Below are the code and all the weights of a small trained network. Each question names an input and a target symbol and asks about switching units off, where a switched-off unit gives its printed mean instead of its output.

import numpy as np


def w(rows, s, z=0):
    codes = np.array(rows[::2]) - 128.0
    scale = np.full(codes.shape[1], s)
    scale[-1] = z or s
    return codes * scale


def norm(h):
    return h / np.sqrt((h * h).mean(-1, keepdims=True) + 1e-5)


def f(y):
    return np.maximum(y, 0)


def softmax(a):
    e = np.exp(a - a.max(-1, keepdims=True))
    return e / e.sum(-1, keepdims=True)


def log_softmax(a):
    a = a - a.max(-1, keepdims=True)
    return a - np.log(np.exp(a).sum(-1, keepdims=True))


def net(x, mask):
    ids = ['αεζμτω'.index(c) for c in x.split()]
    T = len(ids)
    res = E[ids] + P[:T]
    q, k, v = (norm(res) @ M[0].T for M in (Q, K, V))
    z = softmax(np.where(np.tri(T) > 0, q @ k.T / 2**0.5, -1e9)) @ v
    res = res + np.where(mask[0], z, O[0][:, -1]) @ O[0][:, :-1]
    y = f(norm(res) @ A[0][:, :-1].T + A[0][:, -1])
    res = res + np.where(mask[1:9], y, B[0][:, -1]) @ B[0][:, :-1]
    return log_softmax(norm(res)[-1] @ U[:, :-1].T + U[:, -1])


Q, K, V, O, A, B = {}, {}, {}, {}, {}, {}
E = w([
[224,143,135,164],'α',
[121,165,194,73],'ε',
[122,193,226,144],'ζ',
[149,75,73,131],'μ',
[62,148,118,3],'τ',
[195,204,174,129],'ω',
],0.017)
P = w([
[31,77,90,211],'0',
[100,203,67,98],'1',
[39,73,105,210],'2',
[155,161,143,43],'3',
[34,77,118,200],'4',
[251,90,132,14],'5',
[34,76,117,206],'6',
[254,76,168,29],'7',
[34,70,120,203],'8',
[251,49,165,36],'9',
],0.0076)
Q[0] = w([
[237,178,139,198],'head 0',
[161,47,9,142],'head 0',
],0.015)
K[0] = w([
[250,150,131,239],'head 0',
[149,94,60,134],'head 0',
],0.015)
V[0] = w([
[146,156,104,127],'head 0',
[1,136,48,147],'head 0',
],0.0079)
O[0] = w([
[72,129,69,54,92],'head 0',
[138,132,251,139,2],'head 0',
],0.011,0.00084)
A[0] = w([
[165,93,181,71,135],'neuron 0',
[73,173,35,5,166],'neuron 1',
[112,166,145,165,253],'neuron 2',
[96,63,103,205,155],'neuron 3',
[237,138,176,106,211],'neuron 4',
[40,55,107,130,103],'neuron 5',
[182,57,124,126,194],'neuron 6',
[52,139,133,209,29],'neuron 7',
],0.012,0.0058)
B[0] = w([
[161,124,159,132,215],'neuron 0',
[167,131,10,182,253],'neuron 1',
[157,84,33,150,225],'neuron 2',
[117,174,192,68,184],'neuron 3',
[182,148,135,41,253],'neuron 4',
[84,82,96,111,159],'neuron 5',
[106,182,169,85,216],'neuron 6',
[109,184,172,161,150],'neuron 7',
],0.012,0.0074)
U = w([
[126,249,95,90,2],'α',
[183,79,155,143,124],'ε',
[99,162,131,215,201],'ζ',
[57,192,163,91,113],'μ',
[66,54,83,132,112],'τ',
[150,106,21,180,138],'ω',
],0.014,0.0042)

Each question gives the input, a string of symbols that net reads in full, and the target symbol t.
The units are the heads (2 rows each of Q, K, V and O) and the neurons (one row each of A and B). Each row of codes is followed by its name. A weight is (code - 128) times the scale printed after its matrix; where a second scale follows, it is the last column's (O, A, B and U).
mask holds one flag per unit, heads first, then neurons. A switched-off unit (its flag False) gives its mean, the last column of its rows in O or B, instead of its output. The means were averaged over made-up inputs and are rounded, as every weight is.
A unit's drop is (log p(t) with every unit on - log p(t) with that unit switched off) / (log p(t) with every unit on - log p(t) with every unit switched off).
The circuit of an input: a set's keep is (log p(t) with only the set's units on - log p(t) with every unit switched off) / (log p(t) with every unit on - log p(t) with every unit switched off). Starting from all 9 units, units are removed one at a time, each time the one whose removal leaves the highest keep (on an exact tie, the one counted first), for as long as the keep stays at least 0.8.
units of the circuit, in order: the units of the circuit, biggest drop first
k most important neurons: the k neurons with the biggest drops, biggest first
drop of u: that unit's drop, to one decimal
input ζ τ τ, target τ: units of the circuit, in order : (head 0; neuron 4; neuron 6; neuron 3)
input ω μ ζ ε, target ω: units of the circuit, in order : (neuron 1; head 0)
input ε α τ ω, target ω: units of the circuit, in order : (head 0; neuron 1)
input α α ε μ ε ζ, target ω: units of the circuit, in order : (head 0; neuron 1)
input ζ ω μ μ α α α, target α: 3 most important neurons : (neuron 3; neuron 1; neuron 6)
input ω α μ μ ζ ε ζ ε ζ, target ζ: 3 most important neurons : (neuron 1; neuron 2; neuron 7)
input ω τ μ ε ζ α ζ, target ζ: 3 most important neurons : (neuron 1; neuron 7; neuron 2)
input ε ω α τ α α μ μ, target α: 2 most important neurons : (neuron 6; neuron 2)
input μ ζ ζ τ ζ ε ζ μ, target α: 2 most important neurons : (neuron 6; neuron 4)
input μ ω ε τ, target ω: drop of neuron 1 : 1.0
input ω ζ ε ε μ τ ε ζ α, target α: drop of neuron 1 : 0.3
input μ τ ω ζ, target ω: drop of neuron 1 : 0.1
